Below is a small trained network, with its code and all its weights. Each question gives an input and a class and asks what happens when units are switched off, that is, made to give their printed mean instead of their output.

import numpy as np


def w(rows, s, z=0):
    codes = np.array(rows[::2]) - 128.0
    scale = np.full(codes.shape[1], s)
    scale[-1] = z or s
    return codes * scale


def norm(h):
    return h / np.sqrt((h * h).mean(-1, keepdims=True) + 1e-5)


def f(y):
    return y / 2 * (1 + np.tanh(0.7978845608 * (y + 0.044715 * y**3)))


def log_softmax(a):
    a = a - a.max(-1, keepdims=True)
    return a - np.log(np.exp(a).sum(-1, keepdims=True))


def net(x, mask):
    res = np.array(x, float).reshape(1, 7) / 4 @ E
    u = 0
    for l in range(4):
        y = f(norm(res) @ A[l][:, :-1].T + A[l][:, -1])
        res = res + np.where(mask[u : u + 10], y, B[l][:, -1]) @ B[l][:, :-1]
        u += 10
    return log_softmax(norm(res)[-1] @ U[:, :-1].T + U[:, -1])


A, B = {}, {}
E = w([
[47,100,112,177,203,62,116,78,141,190],'x0',
[131,73,154,103,115,122,188,133,90,168],'x1',
[23,164,79,130,74,139,211,89,135,67],'x2',
[129,129,131,132,128,127,128,128,129,127],'x3',
[170,150,129,229,165,253,191,95,118,177],'x4',
[137,63,99,146,83,143,104,110,173,128],'x5',
[137,118,104,184,95,96,102,116,30,107],'x6',
],0.005)
A[0] = w([
[155,238,101,69,204,101,166,129,83,143,67],'0.n0',
[160,178,176,95,76,106,132,3,135,159,2],'0.n1',
[159,44,52,135,96,146,113,104,199,121,51],'0.n2',
[146,146,114,62,85,202,101,161,96,121,33],'0.n3',
[132,187,125,132,168,154,62,81,177,54,66],'0.n4',
[179,143,122,93,105,155,143,169,126,80,40],'0.n5',
[143,120,134,100,160,122,175,140,228,123,63],'0.n6',
[136,78,186,74,112,121,198,77,98,137,95],'0.n7',
[124,143,141,70,171,155,146,142,196,130,80],'0.n8',
[131,40,108,77,153,138,191,129,99,148,63],'0.n9',
],0.0074,0.0034)
B[0] = w([
[76,67,226,176,98,152,101,164,134,74,249],'0.n0',
[128,45,107,105,173,164,113,173,149,81,57],'0.n1',
[75,122,254,175,129,135,116,173,105,89,224],'0.n2',
[149,129,157,160,125,60,154,68,152,134,220],'0.n3',
[136,165,106,154,81,85,148,203,128,202,213],'0.n4',
[140,127,159,158,129,72,154,64,151,137,219],'0.n5',
[109,151,114,98,105,132,79,66,93,168,213],'0.n6',
[118,159,110,144,89,93,134,196,127,182,212],'0.n7',
[119,168,131,106,118,135,96,57,62,146,228],'0.n8',
[132,165,122,156,96,101,131,175,120,171,173],'0.n9',
],0.0098,0.0019)
A[1] = w([
[167,91,78,127,181,237,179,147,187,116,5],'1.n0',
[173,90,85,61,180,160,160,155,139,79,38],'1.n1',
[152,102,106,43,98,239,98,144,119,73,44],'1.n2',
[173,92,87,108,164,137,139,143,178,89,11],'1.n3',
[125,6,85,154,20,180,75,99,212,158,30],'1.n4',
[166,147,99,83,92,206,108,168,136,86,85],'1.n5',
[138,81,98,87,155,178,166,122,133,76,38],'1.n6',
[102,104,74,116,184,147,99,117,156,131,21],'1.n7',
[149,83,61,43,147,221,176,188,227,101,52],'1.n8',
[169,101,78,190,101,97,106,124,3,64,48],'1.n9',
],0.0065,0.0025)
B[1] = w([
[143,213,137,120,197,149,167,134,33,120,129],'1.n0',
[147,42,87,121,137,144,81,144,255,135,65],'1.n1',
[123,190,142,125,187,77,125,98,191,162,73],'1.n2',
[158,77,141,96,219,149,146,142,177,91,62],'1.n3',
[101,177,236,131,170,122,153,171,25,41,136],'1.n4',
[108,179,210,140,219,30,207,70,190,176,86],'1.n5',
[146,162,102,125,166,84,110,157,145,113,67],'1.n6',
[180,195,168,125,105,74,165,98,175,137,92],'1.n7',
[118,112,78,192,137,106,96,33,147,70,81],'1.n8',
[94,188,158,41,95,173,38,2,98,183,252],'1.n9',
],0.0055,0.0021)
A[2] = w([
[149,62,70,17,151,61,104,173,160,51,17],'2.n0',
[62,104,116,157,197,71,121,95,149,159,26],'2.n1',
[90,81,107,170,209,81,128,100,161,157,42],'2.n2',
[90,147,191,153,157,104,161,149,78,81,78],'2.n3',
[172,150,108,184,133,226,160,135,147,141,90],'2.n4',
[140,205,76,195,114,120,57,158,192,96,73],'2.n5',
[76,97,51,96,114,165,223,120,157,47,2],'2.n6',
[109,136,140,102,66,75,87,142,160,118,86],'2.n7',
[229,130,124,69,103,148,181,125,167,44,34],'2.n8',
[254,63,147,97,222,127,59,165,131,152,51],'2.n9',
],0.0082,0.0021)
B[2] = w([
[129,81,128,58,223,103,151,151,69,79,163],'2.n0',
[239,134,179,121,72,110,159,103,137,91,170],'2.n1',
[200,174,201,117,100,104,182,76,128,91,149],'2.n2',
[154,59,128,145,119,128,49,133,176,127,231],'2.n3',
[121,53,111,64,235,84,134,130,92,83,248],'2.n4',
[146,127,146,138,122,90,153,190,81,228,168],'2.n5',
[101,214,70,162,50,140,83,176,181,57,163],'2.n6',
[135,94,112,155,246,169,162,117,108,136,254],'2.n7',
[184,160,180,118,112,82,178,72,138,122,143],'2.n8',
[2,215,46,150,21,135,173,137,179,43,224],'2.n9',
],0.0096,0.0033)
A[3] = w([
[206,120,127,138,93,82,159,72,194,117,8],'3.n0',
[99,148,168,40,152,175,138,136,247,178,70],'3.n1',
[94,136,213,132,148,152,115,164,142,104,7],'3.n2',
[137,81,92,72,177,124,131,138,142,104,101],'3.n3',
[136,67,78,136,196,140,157,107,141,92,124],'3.n4',
[111,69,174,156,118,155,98,154,155,109,45],'3.n5',
[138,116,86,82,103,158,63,59,134,171,138],'3.n6',
[103,139,36,126,79,144,104,136,206,121,51],'3.n7',
[179,130,89,203,170,224,163,122,145,136,91],'3.n8',
[154,89,78,120,94,112,192,199,123,188,63],'3.n9',
],0.011,0.0018)
B[3] = w([
[158,135,159,150,159,126,185,55,207,150,253],'3.n0',
[173,117,100,153,84,107,52,74,12,84,155],'3.n1',
[138,40,116,170,105,122,117,138,145,125,207],'3.n2',
[112,128,144,125,185,177,192,129,100,120,201],'3.n3',
[104,153,169,64,198,182,144,167,133,180,228],'3.n4',
[118,90,176,158,134,183,100,139,176,123,243],'3.n5',
[120,157,104,78,159,205,92,86,174,161,219],'3.n6',
[78,195,95,136,84,150,179,193,163,118,225],'3.n7',
[92,74,136,35,159,36,121,154,102,49,155],'3.n8',
[161,177,121,180,211,77,67,161,154,172,212],'3.n9',
],0.011,0.0035)
U = w([
[99,83,140,27,255,120,190,159,69,62,127],'0',
[228,140,186,143,92,74,225,24,192,96,116],'1',
[50,197,48,135,25,144,163,200,165,46,112],'2',
[126,3,184,185,92,161,54,155,136,93,115],'3',
[115,151,128,134,158,157,124,125,172,174,247],'4',
[128,164,79,70,95,179,46,33,58,164,106],'5',
[184,159,90,174,151,41,104,206,105,210,99],'6',
[226,71,23,65,100,133,142,166,184,150,1],'7',
],0.0078,0.0086)

Each question gives the input, the list of numbers given to net, and the class t.
The units are the neurons (one row each of A and B). Each row of codes is followed by its name. A weight is (code - 128) times the scale printed after its matrix; where a second scale follows, it is the last column's (A, B and U).
mask holds one flag per neuron, layer by layer. A switched-off neuron (its flag False) gives its mean, the last column of its row in B, instead of its output. The means were averaged over made-up inputs and are rounded, as every weight is.
A unit's drop is (log p(t) with every unit on - log p(t) with that unit switched off) / (log p(t) with every unit on - log p(t) with every unit switched off).
The circuit of an input: a set's keep is (log p(t) with only the set's units on - log p(t) with every unit switched off) / (log p(t) with every unit on - log p(t) with every unit switched off). Starting from the 12 units with the biggest drops (on a tie, the unit counted first), units are removed one at a time, each time the one whose removal leaves the highest keep (on an exact tie, the one counted first), for as long as the keep stays at least 0.8.
units of the circuit, in order: the units of the circuit, biggest drop first
unit that matters most: the unit with the biggest drop
k most important neurons: the k neurons with the biggest drops, biggest first
top k neurons in layer l: the k neurons of layer l with the biggest drops, biggest first
input [-8,-6,0,1,-5,-8,-7], class 1: units of the circuit, in order -> (0.n5; 2.n8)
input [0,-6,-3,-3,5,3,0], class 6: unit that matters most -> 0.n4
input [7,-1,-1,5,4,-8,7], class 3: units of the circuit, in order -> (0.n0; 2.n3)
input [-4,-5,-8,7,-8,0,-6], class 0: 2 most important neurons -> (2.n0; 2.n7)
input [-4,-6,5,-2,2,-2,8], class 5: 2 most important neurons -> (1.n9; 2.n9)
input [-6,-8,-5,-1,-6,3,7], class 6: 2 most important neurons -> (2.n5; 0.n8)
input [4,5,-3,6,-7,7,2], class 0: 3 most important neurons -> (2.n0; 0.n0; 2.n7)
input [-4,7,5,-3,-6,4,6], class 6: 2 most important neurons -> (0.n7; 2.n4)
input [6,-8,7,-5,4,-8,4], class 3: 3 most important neurons -> (0.n0; 2.n9; 2.n3)
input [-1,3,-6,-6,-7,-8,8], class 3: 3 most important neurons -> (0.n0; 2.n4; 0.n8)
input [-1,-8,-3,6,-6,3,-8], class 5: 2 most important neurons -> (0.n6; 0.n8)
input [-6,-4,-8,5,-6,8,-3], class 2: 2 most important neurons -> (2.n9; 0.n0)
input [-4,-8,7,-6,6,4,-1], class 6: units of the circuit, in order -> (0.n4; 2.n5; 3.n9)
input [3,2,-5,-2,2,3,-4], class 2: 2 most important neurons -> (2.n9; 1.n9)
input [1,8,-2,2,0,-7,1], class 6: units of the circuit, in order -> (0.n7)
input [-2,-3,-6,4,4,-6,-1], class 2: 3 most important neurons -> (2.n9; 0.n2; 3.n7)
input [7,2,-3,4,-6,-5,4], class 1: units of the circuit, in order -> (2.n1; 2.n2)
input [-4,8,7,-6,-4,-6,7], class 6: 3 most important neurons -> (0.n7; 2.n9; 0.n8)
input [-3,7,-5,4,6,-2,4], class 6: top 2 neurons in layer 0 -> (0.n7; 0.n9)
input [0,-5,4,3,6,-6,-8], class 5: units of the circuit, in order -> (3.n1)
input [-7,-4,2,-2,-6,6,7], class 1: units of the circuit, in order -> (0.n3; 0.n5)
input [0,6,2,2,1,5,2], class 6: units of the circuit, in order -> (0.n7; 3.n9)
input [-5,0,-1,-7,-2,4,7], class 4: units of the circuit, in order -> (1.n9; 3.n6)
